Look-ups in named tables: a row name and a column name give one cell, copied from the table.

Table feb
|  | dav | risavu | nor | pup | vap | debigur | temuvos | mos | ludon |
|---|---|---|---|---|---|---|---|---|---|
| bule | 142 | 140 | 141 | 89 | 91 | 98 | 134 | 137 | 129 |
| fesavin | 114 | 113 | 113 | 204 | 197 | 189 | 131 | 109 | 112 |
| vibasu | 134 | 130 | 130 | 128 | 128 | 129 | 138 | 125 | 110 |
| gan | 135 | 137 | 137 | 58 | 63 | 69 | 118 | 145 | 148 |
| vama | 143 | 142 | 142 | 82 | 86 | 92 | 134 | 140 | 132 |
| baz | 133 | 129 | 129 | 138 | 137 | 138 | 137 | 124 | 108 |
| rodozu | 120 | 124 | 124 | 128 | 127 | 126 | 117 | 129 | 145 |
| vup | 142 | 141 | 142 | 86 | 89 | 95 | 135 | 138 | 129 |
| masos | 133 | 135 | 135 | 68 | 73 | 78 | 118 | 142 | 147 |

What is the nor of vup in feb?
142
What is the ludon of gan in feb?
148
What is the dav of bule in feb?
142
What is the ludon of bule in feb?
129
What is the vap of fesavin in feb?
197
What is the debigur of gan in feb?
69
What is the dav of rodozu in feb?
120
What is the risavu of vup in feb?
141
What is the debigur of fesavin in feb?
189
What is the dav of masos in feb?
133
What is the vap of masos in feb?
73
What is the pup of bule in feb?
89
What is the risavu of vama in feb?
142
What is the dav of baz in feb?
133
What is the nor of vibasu in feb?
130
What is the risavu of gan in feb?
137
What is the risavu of baz in feb?
129
Which row has the largest vap? fesavin

pugim =
           keb  kipuziv
fuzotip  82864    81500
rin      56314    56022
buz      22894    23910
fikasi   43395    43618
vav      35434    35972
sedi     28689    29477
botosaf  45644    45762

rin, kipuziv -> 56022
buz, keb -> 22894
buz, kipuziv -> 23910
sedi, keb -> 28689
fuzotip, keb -> 82864
botosaf, kipuziv -> 45762
botosaf, keb -> 45644
fuzotip, kipuziv -> 81500
fikasi, kipuziv -> 43618
vav, keb -> 35434
vav, kipuziv -> 35972
fikasi, keb -> 43395
sedi, kipuziv -> 29477
rin, keb -> 56314

lafeg =
         liloma   til  lubide  kota  lufuri   der  vene  meru  rilug
zupekin    74.1  21.5    22.3  69.2    70.9  19.7  71.2  74.7   68.8
tada        7.5  82.9    79.5   7.5     6.5  81.5   8.6   6.7    8.2
nodo       58.5  36.9    36.3  53.7    54.9  34.6  56.0  58.7   53.5
gomavin    74.4  13.9    17.6  77.0    77.2  16.6  74.5  75.0   76.4

What is the meru of nodo in lafeg?
58.7
What is the lubide of tada in lafeg?
79.5
What is the liloma of tada in lafeg?
7.5
What is the der of nodo in lafeg?
34.6
What is the rilug of zupekin in lafeg?
68.8
What is the meru of zupekin in lafeg?
74.7
What is the der of tada in lafeg?
81.5
What is the liloma of zupekin in lafeg?
74.1
What is the liloma of gomavin in lafeg?
74.4
What is the der of gomavin in lafeg?
16.6
What is the vene of tada in lafeg?
8.6

tekuf =
|  | mepose | miriz | lapozud |
|---|---|---|---|
| paliris | 5218 | 5256 | 7184 |
| govavog | 7695 | 5205 | 5254 |
| burezar | 7163 | 8502 | 8769 |
| led | 6428 | 9174 | 1593 |
| num | 9150 | 1611 | 8619 |

What is the miriz of num in tekuf?
1611
What is the miriz of led in tekuf?
9174
What is the lapozud of burezar in tekuf?
8769
What is the miriz of govavog in tekuf?
5205
What is the lapozud of govavog in tekuf?
5254
What is the lapozud of num in tekuf?
8619
What is the lapozud of paliris in tekuf?
7184
What is the lapozud of led in tekuf?
1593
What is the mepose of burezar in tekuf?
7163
What is the mepose of paliris in tekuf?
5218
What is the mepose of led in tekuf?
6428
What is the miriz of paliris in tekuf?
5256
What is the mepose of govavog in tekuf?
7695
What is the mepose of num in tekuf?
9150
What is the miriz of burezar in tekuf?
8502

bir.csv
,tapen,retibu,nes,valuvo,setudir
nodalib,5.6,0.0,-6.0,-0.8,-2.2
masobeg,-0.9,1.7,3.0,-4.1,-1.3
gadi,8.6,4.2,-2.1,0.2,-3.5
rir,4.9,-0.6,-1.4,2.6,0.9

What is the tapen of rir in bir?
4.9
What is the setudir of rir in bir?
0.9
What is the nes of masobeg in bir?
3.0
What is the setudir of masobeg in bir?
-1.3
What is the nes of rir in bir?
-1.4
What is the setudir of gadi in bir?
-3.5
What is the tapen of gadi in bir?
8.6
What is the retibu of rir in bir?
-0.6
What is the retibu of gadi in bir?
4.2
What is the valuvo of masobeg in bir?
-4.1
What is the tapen of masobeg in bir?
-0.9
What is the setudir of nodalib in bir?
-2.2
What is the valuvo of rir in bir?
2.6
What is the nes of gadi in bir?
-2.1
What is the valuvo of nodalib in bir?
-0.8
What is the retibu of nodalib in bir?
0.0

lofi:
columns: nudas, tadoz, fezegon, falat, belapap, nagip, limimur
pavo: [212, 222, 221, 71, 72, 68, 80]
pugag: [55, 51, 50, 245, 241, 249, 229]
bukag: [113, 115, 112, 76, 108, 77, 80]

pugag, nagip => 249
pavo, falat => 71
bukag, tadoz => 115
bukag, belapap => 108
pugag, nudas => 55
bukag, fezegon => 112
bukag, nagip => 77
pavo, nudas => 212
pugag, fezegon => 50
pugag, belapap => 241
bukag, falat => 76
pavo, fezegon => 221
Which row has the largest tadoz? pavo

puzu:
         mesok  duful  beme  kam  fof
zarobu      28     53    45   65   58
mep         36     56    28   40   66
sisi        67     71    84   69   61
veku        10     29    28   66   55
bub         42     28    78   45   44
tugapo      61     49    59   53   48
gufit        9     25    58   80   70
ved         26     58    27   41   23
dupekag     96     81    96   44   53

What is the duful of tugapo in puzu? 49
What is the mesok of bub in puzu? 42
What is the kam of bub in puzu? 45
What is the beme of gufit in puzu? 58
What is the duful of ved in puzu? 58
What is the fof of veku in puzu? 55
What is the duful of mep in puzu? 56
What is the mesok of ved in puzu? 26
What is the duful of bub in puzu? 28
What is the kam of sisi in puzu? 69
What is the beme of sisi in puzu? 84
What is the mesok of tugapo in puzu? 61
What is the mesok of zarobu in puzu? 28

kebil =
	tefem	suzo	todo	manamu	fif	vef	peli	sodote	sef	gam
pebo	26.5	22.6	17.5	16.9	21.2	26.0	38.8	50.6	54.9	60.0
gikavag	38.9	38.0	44.2	50.6	51.4	47.2	40.0	35.7	38.8	42.3
gemuru	53.6	57.8	52.5	42.3	38.5	45.6	51.8	52.4	45.5	38.0
ves	66.1	70.0	63.3	49.8	45.6	53.2	61.9	62.9	56.1	46.6
sekoti	35.7	34.5	31.4	29.3	30.3	36.5	41.3	45.3	44.6	44.6
gezap	48.2	51.3	52.4	49.3	45.2	45.8	44.4	41.4	37.8	34.4
gud	41.9	40.1	52.9	71.3	74.3	56.4	40.9	32.2	38.4	46.3
dif	19.6	12.8	14.2	21.9	28.7	27.7	26.9	33.6	44.8	62.5
zeridu	54.0	49.2	45.2	39.0	42.8	52.8	66.0	75.9	84.1	84.9
fip	30.9	26.4	30.5	38.1	43.2	42.3	38.5	39.0	45.5	57.4
kuguso	30.5	28.9	36.0	48.9	50.5	42.8	28.3	21.0	31.6	37.0

kuguso, gam -> 37.0
gezap, todo -> 52.4
gikavag, vef -> 47.2
pebo, sef -> 54.9
pebo, fif -> 21.2
gikavag, peli -> 40.0
sekoti, todo -> 31.4
ves, peli -> 61.9
dif, peli -> 26.9
gikavag, tefem -> 38.9
sekoti, manamu -> 29.3
pebo, gam -> 60.0
pebo, vef -> 26.0
dif, suzo -> 12.8
gikavag, suzo -> 38.0
fip, peli -> 38.5
ves, suzo -> 70.0
dif, vef -> 27.7
gezap, sodote -> 41.4
sekoti, suzo -> 34.5

